Here is a tiny trained network, its code and every weight. The questions are about switching its units off for an input and a class, where a switched-off unit gives its printed mean instead of its output.

import numpy as np


def w(rows, s, z=0):
    codes = np.array(rows[::2]) - 128.0
    scale = np.full(codes.shape[1], s)
    scale[-1] = z or s
    return codes * scale


def f(y):
    return np.maximum(y, 0)


def log_softmax(a):
    a = a - a.max(-1, keepdims=True)
    return a - np.log(np.exp(a).sum(-1, keepdims=True))


def net(x, mask):
    res = np.array(x, float).reshape(1, 4) / 4 @ E
    y = f(res @ A[0][:, :-1].T + A[0][:, -1])
    res = res + np.where(mask, y, B[0][:, -1]) @ B[0][:, :-1]
    return log_softmax(res[-1] @ U[:, :-1].T + U[:, -1])


A, B = {}, {}
E = w([
[183,2,101],'x0',
[93,48,108],'x1',
[69,150,7],'x2',
[220,121,128],'x3',
],0.0082)
A[0] = w([
[172,152,194,121],'neuron 1',
[204,165,178,88],'neuron 2',
[88,115,185,232],'neuron 3',
[80,175,158,157],'neuron 4',
[88,200,192,162],'neuron 5',
[48,195,167,174],'neuron 6',
[150,142,38,114],'neuron 7',
[145,122,85,166],'neuron 8',
[156,48,207,246],'neuron 9',
[201,168,166,116],'neuron 10',
[225,76,114,213],'neuron 11',
[252,173,90,181],'neuron 12',
[152,79,98,197],'neuron 13',
[170,149,143,144],'neuron 14',
[32,211,198,152],'neuron 15',
[167,39,98,254],'neuron 16',
[207,151,191,105],'neuron 17',
[162,48,54,177],'neuron 18',
[153,146,112,98],'neuron 19',
[12,59,24,180],'neuron 20',
[160,254,85,143],'neuron 21',
[208,154,197,123],'neuron 22',
[80,104,152,168],'neuron 23',
[135,78,196,180],'neuron 24',
[145,96,92,112],'neuron 25',
[139,102,100,123],'neuron 26',
[203,160,192,68],'neuron 27',
],0.0098,0.0048)
B[0] = w([
[93,111,126,184],'neuron 1',
[42,97,73,181],'neuron 2',
[138,168,209,202],'neuron 3',
[195,215,204,190],'neuron 4',
[160,152,200,211],'neuron 5',
[204,231,191,222],'neuron 6',
[119,136,110,177],'neuron 7',
[92,115,142,165],'neuron 8',
[106,110,229,254],'neuron 9',
[72,134,59,182],'neuron 10',
[87,138,167,234],'neuron 11',
[57,172,103,211],'neuron 12',
[91,73,205,194],'neuron 13',
[58,108,123,163],'neuron 14',
[191,191,201,235],'neuron 15',
[101,93,254,244],'neuron 16',
[70,85,71,193],'neuron 17',
[94,92,215,219],'neuron 18',
[143,155,103,136],'neuron 19',
[37,93,57,255],'neuron 20',
[125,176,129,216],'neuron 21',
[51,97,124,202],'neuron 22',
[114,211,112,169],'neuron 23',
[129,117,185,204],'neuron 24',
[157,109,191,157],'neuron 25',
[146,83,181,152],'neuron 26',
[67,97,85,182],'neuron 27',
],0.0059,0.0083)
U = w([
[66,224,19,128],'0',
[181,210,182,182],'1',
[39,51,108,164],'2',
[255,89,41,3],'3',
],0.0073,0.0028)

Each question gives the input, the list of numbers given to net, and the class t.
The units are the neurons (one row each of A and B). Each row of codes is followed by its name. A weight is (code - 128) times the scale printed after its matrix; where a second scale follows, it is the last column's (A, B and U).
mask holds one flag per neuron, in row order. A switched-off neuron (its flag False) gives its mean, the last column of its row in B, instead of its output. The means were averaged over made-up inputs and are rounded, as every weight is.
A unit's drop is (log p(t) with every unit on - log p(t) with that unit switched off) / (log p(t) with every unit on - log p(t) with every unit switched off).
The circuit of an input: a set's keep is (log p(t) with only the set's units on - log p(t) with every unit switched off) / (log p(t) with every unit on - log p(t) with every unit switched off). Starting from the 12 units with the biggest drops (on a tie, the unit counted first), units are removed one at a time, each time the one whose removal leaves the highest keep (on an exact tie, the one counted first), for as long as the keep stays at least 0.8.
units of the circuit, in order: the units of the circuit, biggest drop first
unit that matters most: the unit with the biggest drop
k most important neurons: the k neurons with the biggest drops, biggest first
drop of u: that unit's drop, to one decimal
input [-4,5,2,-1], class 0: units of the circuit, in order	neuron 16; neuron 9
input [-3,7,1,-5], class 0: unit that matters most	neuron 20
input [-1,-4,1,1], class 0: 3 most important neurons	neuron 16; neuron 9; neuron 18
input [-2,7,-1,-8], class 0: 2 most important neurons	neuron 20; neuron 16
input [-8,4,4,-7], class 1: 2 most important neurons	neuron 15; neuron 6
input [-5,0,-7,3], class 2: drop of neuron 10	0.2
input [6,-5,-6,-5], class 2: drop of neuron 6	0.1
input [7,-6,-8,3], class 2: drop of neuron 3	0.0
input [-7,5,2,-7], class 1: 2 most important neurons	neuron 15; neuron 6
input [-6,-1,-3,8], class 2: drop of neuron 22	0.2
